Below is a small trained network, with its code and all its weights. Each question gives an input and a class and asks what happens when units are switched off, that is, made to give their printed mean instead of their output.

import numpy as np


def w(rows, s, z=0):
    codes = np.array(rows[::2]) - 128.0
    scale = np.full(codes.shape[1], s)
    scale[-1] = z or s
    return codes * scale


def f(y):
    return np.maximum(y, 0)


def log_softmax(a):
    a = a - a.max(-1, keepdims=True)
    return a - np.log(np.exp(a).sum(-1, keepdims=True))


def net(x, mask):
    res = np.array(x, float).reshape(1, 7) / 4 @ E
    y = f(res @ A[0][:, :-1].T + A[0][:, -1])
    res = res + np.where(mask, y, B[0][:, -1]) @ B[0][:, :-1]
    return log_softmax(res[-1] @ U[:, :-1].T + U[:, -1])


A, B = {}, {}
E = w([
[82,147,114,115],'x0',
[100,139,120,120],'x1',
[62,60,228,151],'x2',
[123,130,127,127],'x3',
[106,105,88,249],'x4',
[126,129,127,127],'x5',
[132,253,189,190],'x6',
],0.012)
A[0] = w([
[82,7,150,107,156],'N1',
[158,134,119,20,182],'N2',
[94,147,244,171,73],'N3',
[170,187,110,118,138],'N4',
[116,165,247,92,125],'N5',
[150,121,57,105,181],'N6',
[183,230,84,154,176],'N7',
[154,157,195,4,254],'N8',
[163,84,1,90,211],'N9',
],0.021,0.0087)
B[0] = w([
[90,8,151,58,224],'N1',
[218,131,72,119,220],'N2',
[180,169,173,254,214],'N3',
[84,156,66,108,180],'N4',
[208,127,68,128,210],'N5',
[179,139,105,194,191],'N6',
[29,207,142,42,225],'N7',
[232,140,11,98,252],'N8',
[204,168,187,255,242],'N9',
],0.031,0.026)
U = w([
[185,132,88,172,200],'0',
[91,133,201,254,201],'1',
[118,167,53,40,2],'2',
[19,172,175,121,73],'3',
[179,16,110,21,152],'4',
[48,2,200,144,89],'5',
],0.0095,0.0054)

Each question gives the input, the list of numbers given to net, and the class t.
The units are the neurons (one row each of A and B). Each row of codes is followed by its name. A weight is (code - 128) times the scale printed after its matrix; where a second scale follows, it is the last column's (A, B and U).
mask holds one flag per neuron, in row order. A switched-off neuron (its flag False) gives its mean, the last column of its row in B, instead of its output. The means were averaged over made-up inputs and are rounded, as every weight is.
A unit's drop is (log p(t) with every unit on - log p(t) with that unit switched off) / (log p(t) with every unit on - log p(t) with every unit switched off).
The circuit of an input: a set's keep is (log p(t) with only the set's units on - log p(t) with every unit switched off) / (log p(t) with every unit on - log p(t) with every unit switched off). Starting from all 9 units, units are removed one at a time, each time the one whose removal leaves the highest keep (on an exact tie, the one counted first), for as long as the keep stays at least 0.8.
circuit, biggest first: the units of the circuit, biggest drop first
most important unit: the unit with the biggest drop
k most important neurons: the k neurons with the biggest drops, biggest first
drop when u is switched off: that unit's drop, to one decimal
input [5,-5,-7,-6,6,0,2], class 3: circuit, biggest first => (N7 N8)
input [-8,-2,3,0,-7,5,0], class 4: circuit, biggest first => (N9)
input [-4,-2,-1,-7,5,7,1], class 3: circuit, biggest first => (N8 N9 N2)
input [-1,-8,-7,-8,1,1,7], class 3: 4 most important neurons => (N8 N7 N2 N5)
input [-8,-5,5,2,-2,-3,-1], class 4: 2 most important neurons => (N1 N9)
input [-3,8,1,-1,7,-7,-2], class 5: circuit, biggest first => (N8 N3 N2)
input [8,-3,1,2,6,8,-8], class 5: 2 most important neurons => (N1 N3)
input [4,8,5,-5,7,0,-1], class 5: circuit, biggest first => (N8 N1)
input [3,-5,-5,-2,7,5,1], class 3: circuit, biggest first => (N7 N8)
input [5,-6,-4,1,-3,4,1], class 2: 2 most important neurons => (N3 N7)
input [-5,-8,7,-3,6,-5,6], class 1: 2 most important neurons => (N3 N8)
input [6,6,-1,-5,2,0,8], class 3: circuit, biggest first => (N8 N7)
input [6,5,4,8,5,3,0], class 5: 2 most important neurons => (N9 N8)
input [1,-1,3,-8,-7,-5,-8], class 4: circuit, biggest first => (N1)
input [5,-3,-7,3,1,6,-7], class 1: 3 most important neurons => (N9 N8 N5)
input [4,6,3,-5,4,-2,-3], class 5: 2 most important neurons => (N8 N2)
input [-1,0,-8,-6,2,-7,7], class 3: 2 most important neurons => (N8 N7)
input [8,-3,-1,5,6,3,-1], class 1: 2 most important neurons => (N8 N2)
input [1,-1,7,-6,4,-5,-8], class 5: drop when N8 is switched off => 0.3
input [-6,-1,-8,7,6,6,-8], class 1: most important unit => N9
input [-8,8,8,2,5,-1,1], class 1: drop when N3 is switched off => 1.2
input [8,7,1,-8,2,-4,7], class 1: drop when N9 is switched off => 0.0
input [0,-1,5,-4,2,5,-4], class 5: drop when N8 is switched off => 0.4
